Below is a small trained network, with its code and all its weights. Each question gives an input and a class and asks what happens when units are switched off, that is, made to give their printed mean instead of their output.

import numpy as np


def w(rows, s, z=0):
    codes = np.array(rows[::2]) - 128.0
    scale = np.full(codes.shape[1], s)
    scale[-1] = z or s
    return codes * scale


def f(y):
    return np.maximum(y, 0)


def log_softmax(a):
    a = a - a.max(-1, keepdims=True)
    return a - np.log(np.exp(a).sum(-1, keepdims=True))


def net(x, mask):
    res = np.array(x, float).reshape(1, 6) / 4 @ E
    y = f(res @ A[0][:, :-1].T + A[0][:, -1])
    res = res + np.where(mask, y, B[0][:, -1]) @ B[0][:, :-1]
    return log_softmax(res[-1] @ U[:, :-1].T + U[:, -1])


A, B = {}, {}
E = w([
[114,140,205,179,254,95],'x0',
[198,225,76,130,132,193],'x1',
[83,197,107,100,145,125],'x2',
[145,207,98,211,92,22],'x3',
[114,141,242,99,189,127],'x4',
[225,123,133,210,82,238],'x5',
],0.0086)
A[0] = w([
[117,148,178,137,112,82,149],'N1',
[196,99,141,137,97,198,49],'N2',
[136,69,141,76,102,54,125],'N3',
[230,84,140,181,109,149,193],'N4',
[179,106,143,142,86,230,119],'N5',
[165,180,144,152,207,177,205],'N6',
[69,115,120,85,150,233,1],'N7',
[127,136,229,122,144,113,98],'N8',
[197,108,147,143,104,157,152],'N9',
[84,146,101,72,136,152,90],'N10',
[155,143,107,248,136,49,127],'N11',
[151,142,97,94,87,122,61],'N12',
[60,92,123,218,198,85,243],'N13',
[136,114,135,71,175,201,175],'N14',
[104,181,81,87,166,148,145],'N15',
],0.012,0.0049)
B[0] = w([
[127,113,160,110,101,55,184],'N1',
[116,180,199,211,212,125,220],'N2',
[125,115,203,97,170,135,198],'N3',
[194,169,184,228,137,161,254],'N4',
[191,147,182,207,134,171,253],'N5',
[132,101,229,1,177,159,224],'N6',
[155,204,119,175,100,102,192],'N7',
[132,68,163,42,181,96,207],'N8',
[156,159,169,193,148,165,210],'N9',
[169,132,121,110,66,133,173],'N10',
[234,211,89,84,108,63,248],'N11',
[81,134,96,71,48,133,177],'N12',
[163,198,186,45,116,68,252],'N13',
[163,212,170,109,113,113,218],'N14',
[172,163,147,43,79,176,190],'N15',
],0.0091,0.011)
U = w([
[179,171,95,163,137,78,188],'0',
[212,96,184,144,176,196,217],'1',
[76,48,109,250,117,164,1],'2',
[99,86,86,134,103,148,11],'3',
[77,83,196,112,183,83,251],'4',
],0.013,0.0062)

Each question gives the input, the list of numbers given to net, and the class t.
The units are the neurons (one row each of A and B). Each row of codes is followed by its name. A weight is (code - 128) times the scale printed after its matrix; where a second scale follows, it is the last column's (A, B and U).
mask holds one flag per neuron, in row order. A switched-off neuron (its flag False) gives its mean, the last column of its row in B, instead of its output. The means were averaged over made-up inputs and are rounded, as every weight is.
A unit's drop is (log p(t) with every unit on - log p(t) with that unit switched off) / (log p(t) with every unit on - log p(t) with every unit switched off).
The circuit of an input: a set's keep is (log p(t) with only the set's units on - log p(t) with every unit switched off) / (log p(t) with every unit on - log p(t) with every unit switched off). Starting from the 12 units with the biggest drops (on a tie, the unit counted first), units are removed one at a time, each time the one whose removal leaves the highest keep (on an exact tie, the one counted first), for as long as the keep stays at least 0.8.
circuit, biggest first: the units of the circuit, biggest drop first
most important unit: the unit with the biggest drop
top k neurons: the k neurons with the biggest drops, biggest first
drop of u: that unit's drop, to one decimal
input [-6,2,4,-5,-4,0], class 0: top 2 neurons => N6; N7
input [-4,3,-6,4,2,-8], class 4: circuit, biggest first => N3; N4
input [-6,4,-4,3,5,-8], class 4: circuit, biggest first => N11; N4
input [-1,0,0,-6,-7,-3], class 0: circuit, biggest first => N6; N7
input [3,8,7,5,-5,5], class 1: circuit, biggest first => N6
input [-5,2,-1,-8,0,-4], class 0: circuit, biggest first => N7; N6
input [-7,-4,-1,8,5,-3], class 4: top 2 neurons => N3; N4
input [-7,-8,-7,-8,-8,-4], class 4: top 2 neurons => N3; N4
input [-7,0,3,-2,6,-5], class 4: top 2 neurons => N11; N4
input [-4,1,6,0,-3,-1], class 3: drop of N12 => 0.0
input [-4,2,0,1,-1,-6], class 3: drop of N13 => 0.1
input [1,-2,-1,3,-4,4], class 0: drop of N11 => 0.4
input [-7,1,2,-2,4,-2], class 0: drop of N8 => 0.2
input [-7,4,2,-2,3,-4], class 0: most important unit => N6
